Below is a small trained network, with its code and all its weights. Each question gives an input and a class and asks what happens when units are switched off, that is, made to give their printed mean instead of their output.

import numpy as np


def w(rows, s, z=0):
    codes = np.array(rows[::2]) - 128.0
    scale = np.full(codes.shape[1], s)
    scale[-1] = z or s
    return codes * scale


def norm(h):
    return h / np.sqrt((h * h).mean(-1, keepdims=True) + 1e-5)


def f(y):
    return y / 2 * (1 + np.tanh(0.7978845608 * (y + 0.044715 * y**3)))


def log_softmax(a):
    a = a - a.max(-1, keepdims=True)
    return a - np.log(np.exp(a).sum(-1, keepdims=True))


def net(x, mask):
    res = np.array(x, float).reshape(1, 8) / 4 @ E
    u = 0
    for l in range(4):
        y = f(norm(res) @ A[l][:, :-1].T + A[l][:, -1])
        res = res + np.where(mask[u : u + 3], y, B[l][:, -1]) @ B[l][:, :-1]
        u += 3
    return log_softmax(norm(res)[-1] @ U[:, :-1].T + U[:, -1])


A, B = {}, {}
E = w([
[144,86,111,168,103,101,119,68,147,57],'x0',
[140,150,113,164,169,81,169,138,110,157],'x1',
[71,152,119,171,76,193,131,179,103,103],'x2',
[225,150,102,163,125,106,85,175,39,131],'x3',
[67,92,93,24,161,176,52,201,89,155],'x4',
[101,114,134,125,6,98,121,188,92,48],'x5',
[65,254,222,179,114,50,143,208,84,150],'x6',
[114,152,131,84,133,123,36,157,91,133],'x7',
],0.0075)
A[0] = w([
[77,126,157,129,153,118,181,93,178,197,2],'0.n0',
[110,97,87,148,81,106,71,138,254,172,12],'0.n1',
[99,130,144,139,97,119,180,32,62,120,107],'0.n2',
],0.0051,0.0026)
B[0] = w([
[72,166,88,84,251,43,98,173,142,85,195],'0.n0',
[126,147,92,87,63,162,202,181,154,217,61],'0.n1',
[186,145,140,203,137,143,173,74,189,127,253],'0.n2',
],0.011,0.00052)
A[1] = w([
[75,166,203,122,94,110,103,169,27,166,6],'1.n0',
[158,137,129,74,255,113,166,54,100,154,137],'1.n1',
[153,71,70,64,136,196,79,95,118,124,159],'1.n2',
],0.0076,0.002)
B[1] = w([
[146,224,104,100,134,133,79,220,92,142,204],'1.n0',
[124,173,73,245,179,113,144,132,214,212,222],'1.n1',
[64,92,135,67,79,152,68,75,65,157,253],'1.n2',
],0.011,0.006)
A[2] = w([
[100,182,156,144,105,60,250,128,231,141,254],'2.n0',
[129,206,118,110,109,129,117,240,124,124,44],'2.n1',
[193,138,180,201,2,96,219,106,134,22,168],'2.n2',
],0.0076,0.00039)
B[2] = w([
[141,88,192,78,234,121,222,112,144,57,254],'2.n0',
[222,114,227,118,150,109,92,152,136,112,233],'2.n1',
[183,56,151,190,2,27,221,150,15,70,253],'2.n2',
],0.012,0.0059)
A[3] = w([
[190,121,14,229,126,135,53,95,178,217,3],'3.n0',
[187,181,248,136,114,162,50,248,150,142,30],'3.n1',
[222,255,181,49,105,101,70,230,94,143,57],'3.n2',
],0.007,0.0023)
B[3] = w([
[230,214,19,207,26,75,2,167,78,158,172],'3.n0',
[38,102,191,113,221,72,52,227,4,79,233],'3.n1',
[40,244,109,244,193,190,78,184,114,19,253],'3.n2',
],0.0084,0.0067)
U = w([
[173,65,167,174,12,55,217,116,70,29,140],'0',
[40,66,85,16,25,225,83,92,112,99,206],'1',
[84,182,167,175,163,119,58,210,61,50,193],'2',
[184,140,21,199,98,107,50,80,125,204,1],'3',
[110,138,148,170,230,108,211,83,239,147,80],'4',
],0.011,0.0014)

Each question gives the input, the list of numbers given to net, and the class t.
The units are the neurons (one row each of A and B). Each row of codes is followed by its name. A weight is (code - 128) times the scale printed after its matrix; where a second scale follows, it is the last column's (A, B and U).
mask holds one flag per neuron, layer by layer. A switched-off neuron (its flag False) gives its mean, the last column of its row in B, instead of its output. The means were averaged over made-up inputs and are rounded, as every weight is.
A unit's drop is (log p(t) with every unit on - log p(t) with that unit switched off) / (log p(t) with every unit on - log p(t) with every unit switched off).
The circuit of an input: a set's keep is (log p(t) with only the set's units on - log p(t) with every unit switched off) / (log p(t) with every unit on - log p(t) with every unit switched off). Starting from all 12 units, units are removed one at a time, each time the one whose removal leaves the highest keep (on an exact tie, the one counted first), for as long as the keep stays at least 0.8.
circuit, biggest first: the units of the circuit, biggest drop first
unit that matters most: the unit with the biggest drop
top k neurons: the k neurons with the biggest drops, biggest first
k most important neurons of layer l: the k neurons of layer l with the biggest drops, biggest first
drop when u is switched off: that unit's drop, to one decimal
input [5,2,-5,1,-6,-3,1,-4], class 4: circuit, biggest first	(1.n1)
input [1,-8,-4,4,-5,0,-8,-3], class 3: circuit, biggest first	(2.n0; 3.n0)
input [-7,5,-3,8,0,4,-4,-4], class 3: circuit, biggest first	(1.n0; 2.n1; 2.n2; 3.n1)
input [-4,1,-2,-5,5,-6,8,-4], class 4: top 2 neurons	(1.n1; 0.n0)
input [6,3,-5,0,-2,-3,-4,-8], class 4: top 2 neurons	(2.n0; 1.n1)
input [7,4,5,-7,7,2,5,-8], class 0: top 2 neurons	(1.n1; 1.n2)
input [2,1,7,0,-7,-3,4,6], class 0: top 4 neurons	(2.n2; 0.n2; 1.n2; 1.n1)
input [-1,-4,-4,-7,-8,-3,-6,8], class 3: top 2 neurons	(1.n2; 3.n0)
input [-3,6,3,5,2,1,-7,-1], class 1: 2 most important neurons of layer 1	(1.n2; 1.n1)
input [7,8,-1,4,5,2,5,-7], class 0: top 3 neurons	(2.n2; 1.n2; 0.n2)
input [-3,-1,-7,-7,7,-3,1,1], class 4: top 3 neurons	(1.n1; 0.n0; 1.n0)
input [-3,1,1,4,1,-6,-7,3], class 3: top 2 neurons	(1.n1; 3.n0)
input [-4,1,0,4,-5,-5,4,-1], class 4: top 2 neurons	(2.n0; 1.n1)
input [5,6,4,-3,-8,0,8,6], class 0: unit that matters most	2.n2
input [0,-1,-3,8,0,-1,-6,7], class 3: 2 most important neurons of layer 3	(3.n0; 3.n1)
input [-1,7,-2,-4,7,-1,-3,-7], class 4: top 3 neurons	(0.n0; 1.n1; 1.n0)
input [3,-2,2,6,-2,-3,-1,-1], class 0: 2 most important neurons of layer 1	(1.n1; 1.n0)
input [-8,4,-3,3,4,4,-6,-2], class 1: drop when 1.n2 is switched off	0.4
input [-4,-7,2,0,-3,-3,-8,-4], class 1: drop when 1.n2 is switched off	1.4
input [3,8,-6,2,2,-7,-2,8], class 3: drop when 2.n2 is switched off	0.0
